Below are the code and all the weights of a small trained network. Each question names an input and a class and asks about switching units off, where a switched-off unit gives its printed mean instead of its output.

import numpy as np


def w(rows, s, z=0):
    codes = np.array(rows[::2]) - 128.0
    scale = np.full(codes.shape[1], s)
    scale[-1] = z or s
    return codes * scale


def f(y):
    return y / 2 * (1 + np.tanh(0.7978845608 * (y + 0.044715 * y**3)))


def log_softmax(a):
    a = a - a.max(-1, keepdims=True)
    return a - np.log(np.exp(a).sum(-1, keepdims=True))


def net(x, mask):
    res = np.array(x, float).reshape(1, 4) / 4 @ E
    y = f(res @ A[0][:, :-1].T + A[0][:, -1])
    res = res + np.where(mask, y, B[0][:, -1]) @ B[0][:, :-1]
    return log_softmax(res[-1] @ U[:, :-1].T + U[:, -1])


A, B = {}, {}
E = w([
[194,65,70,7,57],'x0',
[145,37,63,191,166],'x1',
[219,116,106,222,65],'x2',
[205,167,88,157,255],'x3',
],0.0096)
A[0] = w([
[61,22,125,226,176,184],'neuron 1',
[27,92,196,50,70,183],'neuron 2',
[197,40,42,19,56,167],'neuron 3',
[159,15,32,200,125,100],'neuron 4',
[37,168,174,131,179,149],'neuron 5',
[54,206,254,111,75,163],'neuron 6',
[68,83,158,62,199,45],'neuron 7',
[241,195,99,187,68,117],'neuron 8',
[143,92,122,99,224,133],'neuron 9',
[188,91,109,172,195,3],'neuron 10',
[188,71,80,76,63,180],'neuron 11',
[100,5,111,37,89,109],'neuron 12',
],0.0096,0.0059)
B[0] = w([
[143,78,29,84,91,201],'neuron 1',
[20,92,146,208,80,217],'neuron 2',
[140,2,80,13,241,249],'neuron 3',
[107,190,153,66,65,201],'neuron 4',
[3,74,116,106,117,200],'neuron 5',
[49,168,126,84,87,219],'neuron 6',
[92,149,182,217,103,166],'neuron 7',
[144,113,205,217,152,196],'neuron 8',
[92,121,116,45,160,178],'neuron 9',
[87,147,125,166,124,163],'neuron 10',
[121,4,93,120,182,211],'neuron 11',
[102,94,67,155,147,196],'neuron 12',
],0.0095,0.014)
U = w([
[100,253,133,48,176,81],'0',
[197,139,57,99,110,171],'1',
[83,21,80,80,141,132],'2',
[96,123,128,223,25,199],'3',
[162,91,151,208,178,3],'4',
],0.012,0.0038)

Each question gives the input, the list of numbers given to net, and the class t.
The units are the neurons (one row each of A and B). Each row of codes is followed by its name. A weight is (code - 128) times the scale printed after its matrix; where a second scale follows, it is the last column's (A, B and U).
mask holds one flag per neuron, in row order. A switched-off neuron (its flag False) gives its mean, the last column of its row in B, instead of its output. The means were averaged over made-up inputs and are rounded, as every weight is.
A unit's drop is (log p(t) with every unit on - log p(t) with that unit switched off) / (log p(t) with every unit on - log p(t) with every unit switched off).
The circuit of an input: a set's keep is (log p(t) with only the set's units on - log p(t) with every unit switched off) / (log p(t) with every unit on - log p(t) with every unit switched off). Starting from all 12 units, units are removed one at a time, each time the one whose removal leaves the highest keep (on an exact tie, the one counted first), for as long as the keep stays at least 0.8.
units of the circuit, in order: the units of the circuit, biggest drop first
top k neurons: the k neurons with the biggest drops, biggest first
drop when u is switched off: that unit's drop, to one decimal
input [-8,-7,4,7], class 3: units of the circuit, in order => neuron 3
input [-8,-3,0,3], class 0: units of the circuit, in order => neuron 11; neuron 2
input [-4,-7,-4,-2], class 3: top 2 neurons => neuron 3; neuron 2
input [1,-5,-3,-6], class 3: units of the circuit, in order => neuron 2; neuron 3
input [-1,-1,-2,7], class 0: units of the circuit, in order => neuron 3; neuron 11
input [-5,7,3,-4], class 1: drop when neuron 5 is switched off => 0.1
input [0,-2,-2,3], class 0: drop when neuron 3 is switched off => 0.2
input [0,5,-1,2], class 1: drop when neuron 5 is switched off => 0.2
input [-4,1,-4,-2], class 3: top 2 neurons => neuron 3; neuron 11
input [-5,-7,-3,-3], class 3: top 2 neurons => neuron 3; neuron 2
